Here is a tiny trained network, its code and every weight. The questions are about switching its units off for an input and a target symbol, where a switched-off unit gives its printed mean instead of its output.

import numpy as np


def w(rows, s, z=0):
    codes = np.array(rows[::2]) - 128.0
    scale = np.full(codes.shape[1], s)
    scale[-1] = z or s
    return codes * scale


def f(y):
    return y / 2 * (1 + np.tanh(0.7978845608 * (y + 0.044715 * y**3)))


def softmax(a):
    e = np.exp(a - a.max(-1, keepdims=True))
    return e / e.sum(-1, keepdims=True)


def log_softmax(a):
    a = a - a.max(-1, keepdims=True)
    return a - np.log(np.exp(a).sum(-1, keepdims=True))


def net(x, mask):
    ids = ['αβγδθλμπστφ'.index(c) for c in x.split()]
    T = len(ids)
    res = E[ids] + P[:T]
    q, k, v = (res @ M[0].T for M in (Q, K, V))
    z = softmax(np.where(np.tri(T) > 0, q @ k.T / 4**0.5, -1e9)) @ v
    res = res + np.where(mask[0], z, O[0][:, -1]) @ O[0][:, :-1]
    y = f(res @ A[0][:, :-1].T + A[0][:, -1])
    res = res + np.where(mask[1:13], y, B[0][:, -1]) @ B[0][:, :-1]
    return log_softmax(res[-1] @ U[:, :-1].T + U[:, -1])


Q, K, V, O, A, B = {}, {}, {}, {}, {}, {}
E = w([
[69,128,191,93,220,105,160,178],'α',
[103,178,93,90,178,135,38,64],'β',
[54,141,102,173,135,111,116,181],'γ',
[234,184,72,109,83,131,181,116],'δ',
[223,177,204,183,161,178,120,201],'θ',
[156,30,136,121,227,104,49,91],'λ',
[146,164,70,84,127,152,113,226],'μ',
[199,98,140,198,146,98,187,88],'π',
[126,80,65,165,124,82,216,161],'σ',
[122,155,126,182,30,78,158,221],'τ',
[157,251,225,169,93,121,74,87],'φ',
],0.015)
P = w([
[131,185,43,221,219,185,63,150],'0',
[203,147,84,187,184,4,60,130],'1',
[213,143,83,189,195,2,55,131],'2',
[200,149,82,184,181,5,63,130],'3',
[148,143,161,140,74,71,99,92],'4',
[148,151,155,141,83,70,113,95],'5',
[155,171,159,139,98,76,123,91],'6',
[143,183,147,149,105,73,127,87],'7',
[163,164,156,142,97,56,123,88],'8',
[162,166,166,158,95,52,123,88],'9',
[160,176,158,148,107,55,130,82],'10',
],0.0087)
Q[0] = w([
[136,155,112,101,112,121,126,89],'h0',
[175,171,108,155,195,9,120,155],'h0',
[116,135,115,99,161,141,168,137],'h0',
[128,58,163,118,93,200,152,89],'h0',
],0.011)
K[0] = w([
[116,88,152,168,128,138,113,161],'h0',
[70,154,68,204,149,254,134,134],'h0',
[142,147,160,105,118,122,69,96],'h0',
[131,147,143,79,93,46,106,137],'h0',
],0.01)
V[0] = w([
[157,54,255,141,208,129,132,202],'h0',
[61,177,120,117,163,134,251,205],'h0',
[92,124,161,176,44,25,127,123],'h0',
[176,53,68,146,152,86,246,127],'h0',
],0.0088)
O[0] = w([
[137,90,193,201,203,216,184,193,4],'h0',
[191,88,177,22,213,54,102,232,182],'h0',
[93,117,120,184,134,2,52,162,10],'h0',
[142,225,88,143,248,95,211,108,41],'h0',
],0.0095,0.0033)
A[0] = w([
[42,194,90,198,123,223,167,156,160],'n0',
[124,2,6,114,89,94,231,167,32],'n1',
[153,132,151,68,202,182,123,41,36],'n2',
[117,62,137,96,197,101,60,59,46],'n3',
[109,185,115,130,119,133,220,108,84],'n4',
[55,83,174,124,168,102,100,41,137],'n5',
[150,108,210,118,136,185,141,174,65],'n6',
[102,92,118,85,47,156,134,62,67],'n7',
[174,165,74,115,207,100,137,195,30],'n8',
[163,161,47,234,127,83,66,111,1],'n9',
[129,177,130,89,117,20,134,107,132],'n10',
[37,98,207,145,91,67,143,99,140],'n11',
],0.0079,0.0084)
B[0] = w([
[150,65,122,115,141,69,125,127,162],'n0',
[112,244,122,113,147,128,153,161,144],'n1',
[118,183,146,132,73,173,165,129,141],'n2',
[100,129,97,165,99,203,178,149,149],'n3',
[88,151,177,89,107,149,109,126,150],'n4',
[98,138,131,136,79,134,183,157,152],'n5',
[79,169,111,136,114,137,115,97,155],'n6',
[113,175,198,146,203,125,113,135,174],'n7',
[109,109,166,103,102,116,154,137,181],'n8',
[133,172,130,153,53,59,186,74,155],'n9',
[64,82,134,138,131,189,110,127,254],'n10',
[147,127,137,96,182,126,153,129,170],'n11',
],0.011,0.0096)
U = w([
[90,71,186,66,191,127,180,141,14],'α',
[82,146,28,117,142,157,99,67,143],'β',
[103,54,27,198,237,37,32,147,252],'γ',
[203,102,80,6,52,107,178,79,133],'δ',
[211,138,127,216,218,160,116,226,125],'θ',
[113,57,97,203,122,203,195,144,133],'λ',
[181,46,49,36,167,129,53,171,199],'μ',
[200,53,105,173,186,58,208,29,130],'π',
[137,177,57,154,190,55,222,143,150],'σ',
[100,108,161,168,3,73,175,206,95],'τ',
[111,137,195,158,124,110,94,96,29],'φ',
],0.0057,0.0047)

Each question gives the input, a string of symbols that net reads in full, and the target symbol t.
The units are the heads (4 rows each of Q, K, V and O) and the neurons (one row each of A and B). Each row of codes is followed by its name. A weight is (code - 128) times the scale printed after its matrix; where a second scale follows, it is the last column's (O, A, B and U).
mask holds one flag per unit, heads first, then neurons. A switched-off unit (its flag False) gives its mean, the last column of its rows in O or B, instead of its output. The means were averaged over made-up inputs and are rounded, as every weight is.
A unit's drop is (log p(t) with every unit on - log p(t) with that unit switched off) / (log p(t) with every unit on - log p(t) with every unit switched off).
The circuit of an input: a set's keep is (log p(t) with only the set's units on - log p(t) with every unit switched off) / (log p(t) with every unit on - log p(t) with every unit switched off). Starting from the 12 units with the biggest drops (on a tie, the unit counted first), units are removed one at a time, each time the one whose removal leaves the highest keep (on an exact tie, the one counted first), for as long as the keep stays at least 0.8.
circuit, biggest first: the units of the circuit, biggest drop first
unit that matters most: the unit with the biggest drop
k most important neurons: the k neurons with the biggest drops, biggest first
drop of u: that unit's drop, to one decimal
input λ λ φ γ π β β π σ δ λ, target λ: 2 most important neurons : n5, n3
input λ γ τ λ, target π: circuit, biggest first : h0, n0
input β γ λ φ π, target φ: circuit, biggest first : h0, n7
input σ τ σ, target σ: unit that matters most : n1
input φ τ β β, target τ: 2 most important neurons : n5, n9
input λ θ φ, target π: circuit, biggest first : n0, h0
input γ μ π μ σ δ μ λ π γ, target γ: circuit, biggest first : n8, h0, n9
input λ τ θ, target π: circuit, biggest first : n0, h0
input σ φ π λ σ θ α δ τ μ, target α: circuit, biggest first : h0, n8, n10
input φ σ φ, target τ: 2 most important neurons : n9, n5
input λ δ θ σ π, target π: circuit, biggest first : h0, n0
input φ γ φ λ, target τ: circuit, biggest first : h0, n5
input τ θ λ, target τ: 4 most important neurons : n3, n5, n9, n8
input τ π μ τ γ φ θ π, target γ: circuit, biggest first : h0
input θ φ σ, target θ: circuit, biggest first : h0, n1
input λ δ σ, target π: circuit, biggest first : n0, h0
input τ σ σ, target τ: circuit, biggest first : h0, n9, n8
input τ α λ σ τ λ τ, target γ: circuit, biggest first : h0, n5
input σ τ δ α, target α: 2 most important neurons : n8, n10
input π λ π λ σ, target σ: 2 most important neurons : n1, n10
input φ σ σ λ β τ γ π σ λ λ, target λ: unit that matters most : n3
input λ β π δ γ, target π: 2 most important neurons : n0, n10
input λ γ τ π φ β δ τ λ φ, target π: drop of n0 : 0.6
input τ τ τ δ τ α α δ α δ σ, target γ: drop of n10 : 0.3
input β φ β θ, target φ: drop of h0 : 1.3
